Below is a small trained network, with its code and all its weights. Each question gives an input and a target symbol and asks what happens when units are switched off, that is, made to give their printed mean instead of their output.

import numpy as np


def w(rows, s, z=0):
    codes = np.array(rows[::2]) - 128.0
    scale = np.full(codes.shape[1], s)
    scale[-1] = z or s
    return codes * scale


def norm(h):
    return h / np.sqrt((h * h).mean(-1, keepdims=True) + 1e-5)


def f(y):
    return y / 2 * (1 + np.tanh(0.7978845608 * (y + 0.044715 * y**3)))


def softmax(a):
    e = np.exp(a - a.max(-1, keepdims=True))
    return e / e.sum(-1, keepdims=True)


def log_softmax(a):
    a = a - a.max(-1, keepdims=True)
    return a - np.log(np.exp(a).sum(-1, keepdims=True))


def net(x, mask):
    ids = ['αβδεζηθμξπστψω'.index(c) for c in x.split()]
    T = len(ids)
    res = E[ids] + P[:T]
    r = norm(res)
    for j in range(3):
        rows = slice(3 * j, 3 * j + 3)
        q, k, v = (r @ M[0][rows].T for M in (Q, K, V))
        z = softmax(np.where(np.tri(T) > 0, q @ k.T / 3**0.5, -1e9)) @ v
        o = O[0][rows]
        res = res + np.where(mask[j], z, o[:, -1]) @ o[:, :-1]
    y = f(norm(res) @ A[0][:, :-1].T + A[0][:, -1])
    res = res + np.where(mask[3:15], y, B[0][:, -1]) @ B[0][:, :-1]
    return log_softmax(norm(res)[-1] @ U[:, :-1].T + U[:, -1])


Q, K, V, O, A, B = {}, {}, {}, {}, {}, {}
E = w([
[179,153,39,94],'α',
[89,144,105,133],'β',
[247,163,28,144],'δ',
[169,2,90,86],'ε',
[247,165,49,163],'ζ',
[238,177,61,179],'η',
[110,163,140,160],'θ',
[88,156,142,145],'μ',
[89,152,122,139],'ξ',
[140,218,133,35],'π',
[185,201,72,233],'σ',
[93,162,141,158],'τ',
[80,154,138,135],'ψ',
[161,78,228,6],'ω',
],0.013)
P = w([
[171,134,114,107],'0',
[103,40,116,84],'1',
[96,86,114,130],'2',
[73,73,96,117],'3',
[91,58,253,172],'4',
[72,81,215,213],'5',
],0.0063)
Q[0] = w([
[160,97,254,137],'head 0',
[47,193,83,48],'head 0',
[46,251,100,123],'head 0',
[134,222,28,144],'head 1',
[174,144,237,92],'head 1',
[141,238,105,84],'head 1',
[27,146,133,105],'head 2',
[136,82,113,34],'head 2',
[36,242,5,166],'head 2',
],0.0079)
K[0] = w([
[106,99,108,102],'head 0',
[150,154,158,93],'head 0',
[172,239,125,91],'head 0',
[152,178,100,150],'head 1',
[48,115,128,98],'head 1',
[92,166,142,119],'head 1',
[90,184,113,96],'head 2',
[143,130,131,114],'head 2',
[116,249,54,145],'head 2',
],0.013)
V[0] = w([
[181,165,233,50],'head 0',
[182,49,75,86],'head 0',
[70,185,119,54],'head 0',
[148,171,87,94],'head 1',
[80,18,55,43],'head 1',
[34,142,54,171],'head 1',
[148,86,36,206],'head 2',
[34,174,254,171],'head 2',
[147,117,224,200],'head 2',
],0.0064)
O[0] = w([
[240,131,231,9,4],'head 0',
[251,106,105,105,106],'head 0',
[106,198,41,54,142],'head 0',
[133,148,210,166,197],'head 1',
[148,97,55,172,46],'head 1',
[98,233,137,221,219],'head 1',
[122,96,174,185,244],'head 2',
[26,65,3,3,39],'head 2',
[199,12,146,28,64],'head 2',
],0.0055,0.0026)
A[0] = w([
[144,105,84,37,26],'neuron 0',
[152,154,164,83,43],'neuron 1',
[101,116,173,115,50],'neuron 2',
[182,18,69,109,173],'neuron 3',
[87,102,102,141,120],'neuron 4',
[104,87,106,69,50],'neuron 5',
[143,2,145,201,80],'neuron 6',
[97,161,129,104,60],'neuron 7',
[75,124,108,108,3],'neuron 8',
[173,154,137,92,78],'neuron 9',
[156,195,52,171,238],'neuron 10',
[66,76,227,115,107],'neuron 11',
],0.013,0.0033)
B[0] = w([
[182,127,172,122,139],'neuron 0',
[100,190,156,152,123],'neuron 1',
[114,155,184,103,123],'neuron 2',
[83,58,134,149,161],'neuron 3',
[94,121,127,112,149],'neuron 4',
[165,96,130,49,136],'neuron 5',
[52,101,81,126,197],'neuron 6',
[92,130,69,124,136],'neuron 7',
[130,142,99,136,137],'neuron 8',
[163,189,115,153,126],'neuron 9',
[254,76,176,137,254],'neuron 10',
[147,130,237,118,159],'neuron 11',
],0.009,0.0083)
U = w([
[203,120,139,157,252],'α',
[135,147,108,215,121],'β',
[109,108,151,144,26],'δ',
[104,6,76,146,64],'ε',
[106,117,159,135,33],'ζ',
[106,125,180,134,46],'η',
[110,139,157,102,128],'θ',
[95,135,82,95,204],'μ',
[83,180,48,191,87],'ξ',
[142,225,146,90,141],'π',
[80,135,190,156,42],'σ',
[101,126,110,107,121],'τ',
[116,137,70,120,134],'ψ',
[152,65,183,57,131],'ω',
],0.013,0.0043)

Each question gives the input, a string of symbols that net reads in full, and the target symbol t.
The units are the heads (3 rows each of Q, K, V and O) and the neurons (one row each of A and B). Each row of codes is followed by its name. A weight is (code - 128) times the scale printed after its matrix; where a second scale follows, it is the last column's (O, A, B and U).
mask holds one flag per unit, heads first, then neurons. A switched-off unit (its flag False) gives its mean, the last column of its rows in O or B, instead of its output. The means were averaged over made-up inputs and are rounded, as every weight is.
A unit's drop is (log p(t) with every unit on - log p(t) with that unit switched off) / (log p(t) with every unit on - log p(t) with every unit switched off).
The circuit of an input: a set's keep is (log p(t) with only the set's units on - log p(t) with every unit switched off) / (log p(t) with every unit on - log p(t) with every unit switched off). Starting from the 12 units with the biggest drops (on a tie, the unit counted first), units are removed one at a time, each time the one whose removal leaves the highest keep (on an exact tie, the one counted first), for as long as the keep stays at least 0.8.
circuit, biggest first: the units of the circuit, biggest drop first
most important unit: the unit with the biggest drop
heads that matter: for each layer, one digit per head in row order, 1 if its drop is at least 0.15 and else 0, layers parted by /
drop of u: that unit's drop, to one decimal
input α ψ ξ, target α: circuit, biggest first -> [head 0; neuron 6]
input α θ π β, target α: circuit, biggest first -> [neuron 10; head 2; head 0]
input ε μ ξ, target ε: most important unit -> head 1
input μ α μ, target μ: heads that matter -> 001
input β τ δ β, target β: heads that matter -> 001
input ξ α τ, target ξ: circuit, biggest first -> [head 2; head 0]
input π ε θ, target π: circuit, biggest first -> [head 0; neuron 10]
input ξ ξ ξ μ ξ, target ξ: circuit, biggest first -> [head 1; head 2; head 0]
input μ ε θ ξ, target μ: circuit, biggest first -> [head 2; head 0]
input α ε σ α π, target π: circuit, biggest first -> [head 0; neuron 10; neuron 9]
input α ψ μ, target α: heads that matter -> 100
input α ω θ ξ, target α: circuit, biggest first -> [head 0; neuron 6]
input σ σ σ δ π, target π: drop of head 0 -> 0.2
input π σ ξ ψ, target π: drop of head 0 -> 0.5
input ξ σ ξ, target ξ: drop of head 1 -> 0.0
input π η ζ τ, target π: most important unit -> head 0
